The three nearest rows among all rows above each row, by straight-line distance, nearest first (none for the first four rows):
In the rows, zero is written as 128.
1: [134 132 144 126 134 125 146 133 148 119 136 131 142 128 136 122 136 115
 131 133 146 130 125 142 130 133 121 134 124 131 139 125 130 143 193 130
 141 134 140 149 121 127 124 130 126]
2: [134 144 133 131 132 131 138 127 129 138 124 137 129 119 132 120 132 128
 123 118 133 137 131 126 120 146 140 142 128 135 126 137 129 126 133 122
 153 127 134 135 129 127 120 132 125]
3: [123 135 143 133 135 145 156 133 136 118 135 131 125 165 133 127 132 151
 130 129 146 112 128 141 128 151 130 138 124 151 129 125 133 130 152 134
 211 121 126 138 135 122 147 128 134]
4: [137 118 126 152 120 131 124 123 154 126 133 134 117 121 125 127 127 161
 124 119 124 133 142 162 189 131 144 138 136 127 138 134 127 136 143 131
 116 134 133 144 144 136 135 147 131]
5: [182 119 131 144 125 110 139 135 142 128 146 141 155 136 166 137 138 171
 125 127 149 145 134 139 125 147 140 144 126 124 134 133 134 120 122 138
 177 129 135 122 121 117 130 127 125]	2 3 1
6: [133 129 115 127 122 137 133 131 134 124 124 127 132 138 131 192 134 164
 134 155 119 113 132 130 140 143 133 118 121 126 125 117 132 149 179 135
 113 133 170 248 145 179 126 136 136]	1 4 2
7: [119 126 125 134 130 114 130 132 121 115 130 145 129 179 154 154 151 117
 119 116 131 127 133 130 126 157 139 137 142 140 125 133 134 133 120 127
 255 130 129 143 114 136 131 141 118]	3 2 5
8: [132 134 138 142 131 128 127 142 137 135 125 123 116 133 128 130 133 179
 124 135 136 128 134 130 132 145 145 133 127 134 126 132 131 132 127 134
 126 127 134 123 144 126 127 126 124]	2 4 5
9: [133 135 126 127 142 125 129 131 140 137 130 123 128 126 133 123 124 146
 120 122 135 128 126 136 192 137 135 144 138 128 121 140 134 147 126 134
 132 125 126 137 140 134 130 146 134]	4 8 2
10: [157 123 126 142 132 133 127 138 147 127 129 133 146 131 183 129 137 201
 126 130 144 122 121 160 117 165 142 141 135 133 131 134 152 128 128 138
 164 135 131 145 127 129 129 134 136]	5 8 2
11: [132 144 139 138 130 127 138 131 137 135 140 126 121 154 125 148 130 144
 130 136 131 134 133 136 132 151 128 130 131 136 120 129 136 115 150 126
 156 128 129 134 139 142 135 137 121]	2 8 3
12: [130 137 129 146 138 126 128 129 127 127 135 121 130 136 124 138 134 144
 123 118 124 118 137 140 134 138 125 120 129 140 142 126 128 128 160 125
 148 133 129 145 133 140 135 120 131]	11 2 8
13: [117 138 140 135 135 128 140 133 147 118 142 137 125 133 182 133 142 158
 140 126 163 120 132 137 117 167 129 150 139 134 126 138 145 137 143 142
 233 134 129 141 130 150 135 121 124]	3 7 10
14: [193 139  98  99 117 169 120 134 143 119 127 113 120 145 130 132 117 233
 147 148 102  93 162 140 131 155 146  99 121 134 132 141 122 149 177 131
  51 140 132 189 151 147 121 135 132]	6 8 4
15: [126 143 133 157 134 136 110 149 139 124 122 113 114 127 136 123 125 141
 126 137 140 119 133 132 139 145 121 150 138 133 127 128 137 139 210 146
 126 135 134 144 145 120 127 153 141]	1 12 11
16: [136 133 126 131 120 123 142 144 125 137 138 151 126 176 128 151 141 130
 131 129 140 127 124 131 132 158 131 130 126 140 120 136 137 135 135 133
 249 138 121 145 107 138 145 125 156]	7 3 13
17: [128 126 153 157 128 104 138 143 132 142 142 136 119 129 141 176 136 107
 123 122 153 151 121 134 138 134 147 143 137 142 129 124 133 125 117 130
 177 128 152 116 125 108 129 129 130]	2 11 5
18: [143 138 124 148 148 137 141 127 139 123 127 124 119 128 120 128 129 167
 116 124 124 133 132 139 134 129 130 127 119 130 139 134 131 132 138 126
 154 132 131 131 134 131 127 146 136]	12 8 2
19: [125 132 118 134 129 132 131 138 124 116 123 123 138 116 158 128 130 155
 136 126 137 120 135 145 132 152 119 126 139 136 129 128 131 129 156 144
 134 134 129 145 125 132 128 134 130]	12 2 8
20: [123 129 117 138 124 120 118 121 133 144 129 136 118 134 120 134 134 149
 139 127 127 131 126 128 138 135 137 127 150 123 141 127 125 142 142 129
 144 131 126 150 135 127 123 121 126]	12 2 8
21: [125 130 121 174 121 127 120 129 151 126 131 128 125 137 131 122 130 127
 140 104 150 114 131 200 168 131 135 129 146 140 180 132 132 142 166 114
 138 139 126 120 149 119 133 187 133]	4 12 18
22: [130 125 124 142 126 125 125 139 133 120 125 123 110 127 135 205 130 183
 127 120 134 124 142 121 186 137 151 121 136 129 130 116 129 142 128 143
 126 121 150 126 141 149 126 142 131]	8 4 9
23: [122 126 132 161 139 120 128 130 140 187 127 130 119 136 140 136 133 118
 137 120 146 130 145 132 202 139 148 135 137 141 138 125 130 145 224 140
 167 124 129 112 145 116 127 199 127]	15 21 9
24: [118 128 148 154 136 105 125 147 140 136 133 139 134 126 136 178 134 101
 131 113 135 146 126 124 162 146 125 147 129 137 141 114 126 132 128 119
 169 131 132 112 138 130 122 139 134]	17 11 2
25: [137 130 128 147 126 127 131 123 148 126 124 139 121 125 176 125 148 202
 129 129 139 136 135 138 119 222 164 148 129 130 117 134 125 152 130 145
 130 136 127 125 133 140 127 144 130]	10 8 19
26: [136 131 137 126 131 127 134 141 135 124 140 124 116 128 124 146 133 133
 127 140 116 132 132 135 191 148 136 127 121 133 130 142 115 134 160 119
 122 134 125 154 133 140 132 140 126]	9 4 12
27: [144 133 131 153 135 138 145 133 134 126 117 137 120 135 127 136 137 137
 126 138 127 124 138 147 137 144 135 132 136 145 129 123 130 126 157 128
 128 137 138 137 139 138 126 139 134]	12 11 18
28: [134 126 121 133 135 129 126 120 147 117 115 107 113 132 118 123 135 179
 143 144 117 116 133 157 128 146 131 120 132 116 133 144 126 139 140 124
 108 132 132 149 145 148 135 135 136]	8 18 27
29: [132 123 125 122 138 127 145 122 137 135 133 131 123 171 126 134 148 146
 131 127 123 129 124 135 133 133 137 120 125 163 134 165 127 125 132 131
 255 135 129 156 126 124 159 128 188]	16 3 7
30: [119 129 130 138 125 130 126 129 140 131 136 132 126 117 123 131 126 133
 135 132 142 135 141 135 170 151 124 135 128 148 117 131 124 125 241 127
 140 130 131 150 141 140 133 189 128]	15 23 1
31: [136 136 114 110 115 145 137 142 134 143 131 116 130 136 129 139 128 147
 145 155 116 113 156 131 162 132 125 113 130 143 129 137 129 140 247 145
  95 138 133 172 135 143 138 147 139]	30 15 26
32: [163 133 128 126 136 139 123 120 125 128 124 129 128 153 118 149 129 148
 131 136 128 134 126 133 145 123 134 119 139 130 130 167 128 142 133 140
 144 138 130 175 121 141 123 124 132]	20 12 18
33: [162 124 121 194 124 129 133 137 154 133 127 122 119 133 128 128 124 183
 131 129 117 124 134 190 174 137 137 113 120 123 136 154 128 139 149 128
 118 132 145 140 139 126 135 135 143]	4 28 18
34: [136 122 116 142 130 122 125 145 148 128 134 142 123 120 136 143 133 140
 127 143 124 129 133 134 120 176 140 138 127 131 133 141 137 145 153 144
 118 124 124 133 160 123 120 151 129]	27 8 19
35: [159 128 110 123 123 134 130 126 143 125 127 126 114 150 143 126 128 169
 128 142 122 118 134 142 123 128 128 127 120 138 129 137 127 145 134 135
 145 136 120 124 131 130 139 121 145]	18 8 12
36: [137 136 136 135 132 123 148 128 128 128 146 132 135 145 178 136 142 134
 123 127 141 123 134 131 130 165 132 143 124 125 134 134 134 135 119 133
 255 129 120 139 142 137 122 140 128]	13 7 16
37: [135 143 108 101 131 173 125 138 136 154 133 111 133 125 172 129 135 194
 142 156  85  97 145 139 134 160 120 123 120 137 132 135 126 154 201 133
  83 137 123 234 151 146 130 143 131]	14 31 6
38: [131 132 102 125 116 150 131 127 156 130 126 111 117 148 127 132 131 185
 143 139 110 110 150 151 119 155 114 116 128 140 140 147 110 134 164 136
  96 140 130 147 133 135 125 128 135]	28 35 19
39: [239 128 131 127 126 130 129 117 135 117 132 128 135 136 187 129 134 231
 136 134 133 131 130 155 123 147 152 122 142 130 135 131 133 130 127 129
 146 128 137 127 141 122 124 141 124]	10 5 35
40: [129 129 132 136 135 134 132 134 140 129 134 133 178 132 167 128 142 132
 139 126 161 123 131 134 135 164 139 153 124 128 123 130 140 126 216 129
 151 145 119 143 127 111 136 125 132]	1 19 15
41: [175 139 106 118 126 144 127 131 146 149 130 115 129 137 128 140 128 168
 137 144 110 114 145 138 184 133 141 123 117 131 129 129 118 157 162 132
 101 142 138 255 133 162 126 141 131]	6 37 32
42: [251 122 123 143 128 135 127 121 160 153 125 132 107 119 115 138 143 245
 135 112 121 126 160 153 174 130 165 132 130 119 131 156 137 139 138 141
 126 131 125 136 160 124 133 152 132]	39 33 4
43: [141 131 105 116 129 133 137 118 144 134 130 124 111 170 138 179 131 150
 128 128 114 134 133 136 142 134 127 123 131 128 137 120 124 145 144 129
 144 131 147 225 138 175 125 130 131]	6 32 41
44: [136 137 139 141 132 124 117 130 137 115 122 126 123 121 142 127 137 142
 127 133 134 132 120 129 144 158 147 126 120 129 128 120 126 148 136 140
 118 123 133 126 135 120 118 146 136]	8 34 27
45: [119 134 123 131 132 132 137 130 135 127 144 129 122 137 146 119 140 150
 135 128 141 115 141 136 127 140 134 134 126 146 139 125 136 126 161 133
 119 129 124 157 125 138 129 143 127]	19 12 27
46: [136 129 124 167 124 122 141 130 146 135 136 119 135 137 136 137 129 127
 121 127 143 152 117 152 124 142 138 146 142 143 129 123 127 124 124 127
 148 136 135 124 137 128 131 128 126]	2 11 27
47: [176 134 108 130 132 148 128 123 144 123 127 122 124 140 142 124 122 205
 124 136 104 112 147 140 131 188 132 122 118 137 118 129 144 142 144 129
 154 133 122 149 144 140 127 110 114]	35 10 8
48: [129 135 143 146 130 107 124 137 134 135 126 140 129 125 138 130 120 121
 133 119 138 126 131 141 168 126 134 136 131 135 130 119 121 157 132 125
 134 128 127 149 128 133 129 153 133]	9 44 20
49: [164 141 137 126 127 142 119 131 130 131 132 122 122 142 136 129 132 165
 129 131 134 128 135 121 143 140 148 125 134 125 138 131 129 150 131 128
 125 136 124 141 134 138 122 137 133]	8 44 35
50: [255 132 138 130 124 152 135 129 162 129 143 128 121 132 158 118 127 255
 119 134 133 126 115 183 122 135 168 131 131 135 161 182 161 121 119 128
 145 129 119 128 131 136 116 138 210]	39 42 10
51: [113 127 120 174 127 121 120 125 146 141 113 135 123 142 172 131 147 142
 130 134 161 140 133 136 125 165 140 186 138 128 132 132 129 185 174 129
 136 121 131 134 158 125 120 209 129]	34 15 44
52: [253 124 132 121 139 158 130 135 127 133 135 126 135 156 133 124 121 188
 129 133 116 114 135 142 118 128 144 121 119 130 140 172 138 133 136 133
 200 124 138 159 132 145 120 128 134]	39 32 47
53: [164 140 127 134 127 133 136 117 132 126 127 122 149 129 176 137 137 185
 140 134 103 113 134 143 124 148 135 117 138 126 136 126 129 122 152 132
 150 127 128 148 132 141 126 130 131]	19 10 35
54: [241 125 113 134 136 147 145 124 123 126 129 149 140 172 144 122 132 142
 128 128 126 135 122 133 148 124 131 135 126 144 161 188 134 132 121 127
 252 136 119 146 126 139 145 132 196]	52 29 16
55: [143 130 134 120 137 137 134 127 138 132 124 123 108 152 123 184 129 160
 126 137 119 111 131 128 132 135 137 119 123 141 130 141 127 133 158 130
 118 133 141 214 139 166 130 134 120]	43 6 32
56: [121 117 129 148 135 124 130 138 139 157 128 127 117 133 128 135 144 139
 146 128 143 129 136 127 159 150 147 144 120 131 128 128 123 158 179 147
 149 124 135 130 154 118 121 205 120]	23 51 30
57: [127 143 115 121 130 119 126 139 122 139 140 127 132 150 108 189 131 146
 150 143 121 134 141 124 138 121 131 120 134 137 135 141 116 138 148 126
 116 138 152 228 141 169 119 124 138]	55 43 6
58: [142 117 146 174 132 107 137 136 128 128 126 147 136 119 160 129 127 110
 123 121 167 158 119 145 139 148 156 142 145 132 123 122 131 123 110 130
 179 135 128  89 128 108 135 154 130]	17 46 24
59: [165 137 113 113 130 136 130 126 148 123 124 124 105 130 122 122 128 197
 136 135 111 112 140 153 131 134 116 103 139 129 140 140 132 135 167 125
  99 137 129 162 141 141 139 125 141]	28 38 35
60: [148 138 114 113 132 154 133 131 130 127 136 118 128 149 157 140 135 162
 138 147 116 110 133 136 131 152 136 124 121 138 133 144 127 128 141 139
 122 137 129 179 137 145 126 130 129]	45 49 53
61: [156 130 130 134 113 132 131 125 137 119 140 129 107 133 141 130 130 173
 120 141 127 129 126 126 122 152 140 122 124 123 130 140 129 123 132 132
 130 132 117 137 122 143 126 135 124]	49 8 35
62: [135 128 131 140 142 121 131 123 145 137 136 137 124 127 134 140 134 135
 129 122 138 125 130 132 157 131 132 133 131 134 137 127 118 131 144 123
 130 134 134 167 129 128 128 140 130]	48 20 12
63: [129 133 133 155 122 129 144 129 141 117 130 122 129 139 193 127 135 157
 139 136 183 116 135 152 122 144 120 142 125 135 139 120 124 143 179 120
 158 127 129 139 136 129 126 150 140]	19 45 1
64: [255 130 100 102 122 165 140 127 142 120 124 115 221 147 184 128 138 248
 149 147 107  95 150 158 120 136 149 102 126 121 128 162 149 133 160 143
 186 131 130 164 139 156 121 133 154]	52 39 53
65: [119 125 121 148 133 116 149 132 132 134 121 134 142 128 165 129 125 150
 128 134 159 135 142 145 121 150 129 133 131 141 140 120 127 127 217 129
 171 137 123 131 143 125 137 147 119]	63 40 1
66: [134 131 123 115 131 142 171 136 123 127 132 148 128 177 112 130 124 153
 127 135 127 122 138 125 126 131 129 124 123 166 157 189 132 133 144 129
 251 131 131 164 128 138 189 124 199]	29 16 3
67: [105 128 134 145 131 126 133 138 138 160 126 131 124 137 123 145 123 117
 130 131 144 128 146 121 208 137 144 137 146 141 142 135 131 148 221 119
 142 123 137 148 141 119 138 175 134]	23 30 56
68: [195 138 121 139 135 127 141 117 172 130 125 132 112 128 164 133 159 223
 136 130 139 130 120 172 114 182 155 128 143 128 125 135 134 142 132 134
 125 131 137 146 154 123 131 138 136]	39 10 25
69: [130 128 134 140 131 108 142 121 134 125 128 150 131 174 163 124 134 120
 124 118 151 148 121 140 136 140 139 138 135 146 127 147 129 123 130 121
 255 123 125 137 123 114 122 129 125]	7 36 16
70: [137 115 133 136 128 116 132 133 137 133 129 138 133 141 155 131 146 132
 143 137 138 133 135 128 146 140 146 122 137 138 124 135 126 139 135 126
 150 124 121 162 128 126 128 139 116]	62 20 48
71: [146 138 128 130 129 140 132 137 137 124 141 137 141 175 165 141 139 165
 126 137 121 122 136 135 124 159 113 123 118 134 125 142 136 136 139 135
 255 134 124 196 125 134 120 128 131]	36 16 7
72: [119 133 131 143 144 125 128 131 135 140 130 132 106 127 134 127 135 156
 140 118 149 121 134 154 171 144 131 134 153 130 139 118 122 151 171 124
 127 136 127 139 125 128 122 195 128]	56 48 62
73: [118 146 111 215 133 146 133 119 189 125 125 122  88 135 127 119 124 173
 138 127 186 129 142 180 129 140 130 109 144 140 147 140 114 125 162 142
 123 137 124 135 150 142 129 193 138]	21 72 33
74: [182 134 115 111 110 165 152 124 139 127 132 126 117 161 131 121 146 198
 135 134 114 117 132 153 120 144 123 119 115 137 147 186 157 145 153 158
 203 145 125 139 133 128 125 129 199]	35 52 29
75: [137 131 119 127 133 141 138 126 116 128 122 133 124 163 129 133 138 169
 136 122 119 121 131 147 145 133 111 130 131 136 144 146 135 130 137 135
 223 136 129 143 136 140 123 138 144]	3 16 29
76: [116 122 148 162 136  98 131 134 167 138 126 138 103 125 207 136 134 146
 128 115 176 153 117 148 135 169 142 165 132 136 125 128 120 138 111 140
 152 123 139 118 142 116 129 136 129]	58 46 17
77: [132 128 116 124 124 144 131 121 154 135 138 116 109 148 135 126 128 183
 126 142 101 109 148 138 136 147 132 122 126 129 128 132 112 144 158 150
  97 135 145 149 135 141 128 142 131]	38 28 59
78: [144 118 140 127 139 140 146 124 142 120 151 141 181 168 156 136 149 133
 127 138 124 121 130 123 135 138 124 133 131 122 148 136 135 131 138 122
 255 126 119 204 125 127 142 123 154]	71 36 16
79: [137 115 127 173 140 128 137 125 171 123 124 132  95 123 125 120 128 142
 136 122 133 116 121 180 199 131 130 130 144 136 171 128 116 120 151 124
 121 138 125 127 131 129 134 186 139]	21 4 72
80: [135 149 132 134 137 138 133 132 136 135 128 113 113 132 134 125 127 150
 131 143 135 123 131 116 140 161 123 150 130 121 140 126 133 136 245 113
 108 128 128 156 140 130 124 133 124]	15 31 30
81: [135 136 110 116 127 138 127 128 131 135 135 118 112 144 121 127 132 174
 131 145 113 126 149 143 145 134 125 123 133 138 135 142 121 137 152 131
 119 124 130 151 139 146 130 130 128]	77 28 38
82: [127 136 131 124 123 133 136 121 130 132 126 132 119 137 120 129 128 141
 122 126 132 122 139 147 129 119 122 129 130 146 159 126 133 134 162 123
 159 130 134 141 135 127 135 120 132]	12 20 18
83: [164 130 117 154 129 134 136 136 149 126 117 132 116 128 129 130 144 176
 131 123 142 142 131 150 134 127 132 124 138 138 134 177 137 125 123 136
 160 146 144 121 133 120 135 135 154]	18 35 8
84: [132 131 140 127 141 134 152 141 134 124 124 138 126 178 132 121 136 136
 124 119 142 115 123 148 128 124 132 124 142 147 131 136 121 130 143 124
 255 122 134 216 137 131 137 134 127]	71 78 3
85: [119 131 113 128 136 133 140 136 119 116 154 148 122 189 122 166 139 133
 122 131 128 140 128 126 128 138 118 118 119 165 132 132 137 121 149 126
 255 128 127 176 130 125 175 123 133]	16 29 7
86: [243 140 126 146 136 147 133 125 143 118 131 127 105 139 121 128 138 234
 134 132 123 124 130 172 150 131 146 130 123 122 144 185 118 137 134 142
 114 125 135 137 135 143 133 132 134]	42 39 68
87: [144 121 151 144 135 108 135 137 127 131 147 128 123 130 138 138 130 126
 135 139 129 142 133 135 165 116 135 144 121 138 132 139 140 125 136 133
 141 134 122 217 126 129 138 134 136]	62 70 48
88: [129 137 121 124 130 142 131 123 142 123 130 122 124 154 121 192 127 160
 148 149 105 122 143 130 141 124 136 119 123 131 125 148 122 130 150 123
 117 131 127 200 135 144 121 127 141]	55 57 43
89: [164 132 125 130 127 144 129 115 152 132 136 126 114 133 121 117 128 159
 131 129 126 118 130 132 125 134 121 119 133 136 126 149 133 127 135 128
  98 119 125 135 125 129 126 137 133]	61 49 81
90: [158 135 130 132 138 129 130 129 129 126 131 140 135 134 121 138 132 135
 125 128 127 127 131 140 166 121 127 119 122 157 138 137 128 123 138 125
 151 128 132 224 121 142 136 144 125]	87 62 32
